Here is a tiny trained network, its code and every weight. The questions are about switching its units off for an input and a class, where a switched-off unit gives its printed mean instead of its output.

import numpy as np


def w(rows, s, z=0):
    codes = np.array(rows[::2]) - 128.0
    scale = np.full(codes.shape[1], s)
    scale[-1] = z or s
    return codes * scale


def f(y):
    return y / 2 * (1 + np.tanh(0.7978845608 * (y + 0.044715 * y**3)))


def log_softmax(a):
    a = a - a.max(-1, keepdims=True)
    return a - np.log(np.exp(a).sum(-1, keepdims=True))


def net(x, mask):
    res = np.array(x, float).reshape(1, 3) / 4 @ E
    y = f(res @ A[0][:, :-1].T + A[0][:, -1])
    res = res + np.where(mask, y, B[0][:, -1]) @ B[0][:, :-1]
    return log_softmax(res[-1] @ U[:, :-1].T + U[:, -1])


A, B = {}, {}
E = w([
[184,3,89],'x0',
[102,37,211],'x1',
[203,124,225],'x2',
],0.014)
A[0] = w([
[107,94,85,85],'n1',
[15,221,91,131],'n2',
[149,64,118,204],'n3',
[124,68,151,107],'n4',
[193,137,56,123],'n5',
[239,205,159,140],'n6',
[6,164,69,173],'n7',
[95,145,84,134],'n8',
[98,53,125,254],'n9',
[212,153,81,147],'n10',
[159,97,37,95],'n11',
[84,164,219,138],'n12',
[111,117,193,131],'n13',
[155,61,124,149],'n14',
[165,20,169,110],'n15',
[161,208,83,88],'n16',
[43,144,209,208],'n17',
],0.016,0.006)
B[0] = w([
[146,144,176,149],'n1',
[104,215,2,251],'n2',
[144,65,109,180],'n3',
[84,12,30,168],'n4',
[171,115,252,165],'n5',
[234,208,140,189],'n6',
[61,175,54,229],'n7',
[80,227,127,168],'n8',
[98,64,99,191],'n9',
[193,74,183,165],'n10',
[120,79,229,167],'n11',
[94,214,167,183],'n12',
[13,116,224,163],'n13',
[142,59,61,177],'n14',
[76,87,76,211],'n15',
[132,41,54,196],'n16',
[75,117,170,193],'n17',
],0.0081,0.025)
U = w([
[142,188,100,1],'0',
[76,154,193,82],'1',
[65,176,32,176],'2',
[146,101,152,222],'3',
[245,157,98,224],'4',
[113,72,40,61],'5',
],0.012,0.0035)

Each question gives the input, the list of numbers given to net, and the class t.
The units are the neurons (one row each of A and B). Each row of codes is followed by its name. A weight is (code - 128) times the scale printed after its matrix; where a second scale follows, it is the last column's (A, B and U).
mask holds one flag per neuron, in row order. A switched-off neuron (its flag False) gives its mean, the last column of its row in B, instead of its output. The means were averaged over made-up inputs and are rounded, as every weight is.
A unit's drop is (log p(t) with every unit on - log p(t) with that unit switched off) / (log p(t) with every unit on - log p(t) with every unit switched off).
The circuit of an input: a set's keep is (log p(t) with only the set's units on - log p(t) with every unit switched off) / (log p(t) with every unit on - log p(t) with every unit switched off). Starting from the 12 units with the biggest drops (on a tie, the unit counted first), units are removed one at a time, each time the one whose removal leaves the highest keep (on an exact tie, the one counted first), for as long as the keep stays at least 0.8.
circuit, biggest first: the units of the circuit, biggest drop first
k most important neurons: the k neurons with the biggest drops, biggest first
drop when u is switched off: that unit's drop, to one decimal
input [5,-8,-3], class 3: circuit, biggest first : n11, n5
input [2,4,-6], class 5: circuit, biggest first : n2
input [4,-8,-4], class 3: circuit, biggest first : n5, n11
input [8,-7,-7], class 3: circuit, biggest first : n5, n11
input [-1,1,6], class 1: 2 most important neurons : n2, n13
input [7,-4,5], class 4: 2 most important neurons : n6, n13
input [1,1,3], class 5: 2 most important neurons : n2, n5
input [-7,-1,4], class 0: 3 most important neurons : n6, n7, n15
input [4,-4,0], class 3: drop when n2 is switched off : 0.2
input [7,-4,-7], class 3: drop when n11 is switched off : 0.2
input [3,-3,7], class 4: drop when n10 is switched off : 0.0
input [-1,-2,6], class 4: drop when n6 is switched off : 0.1
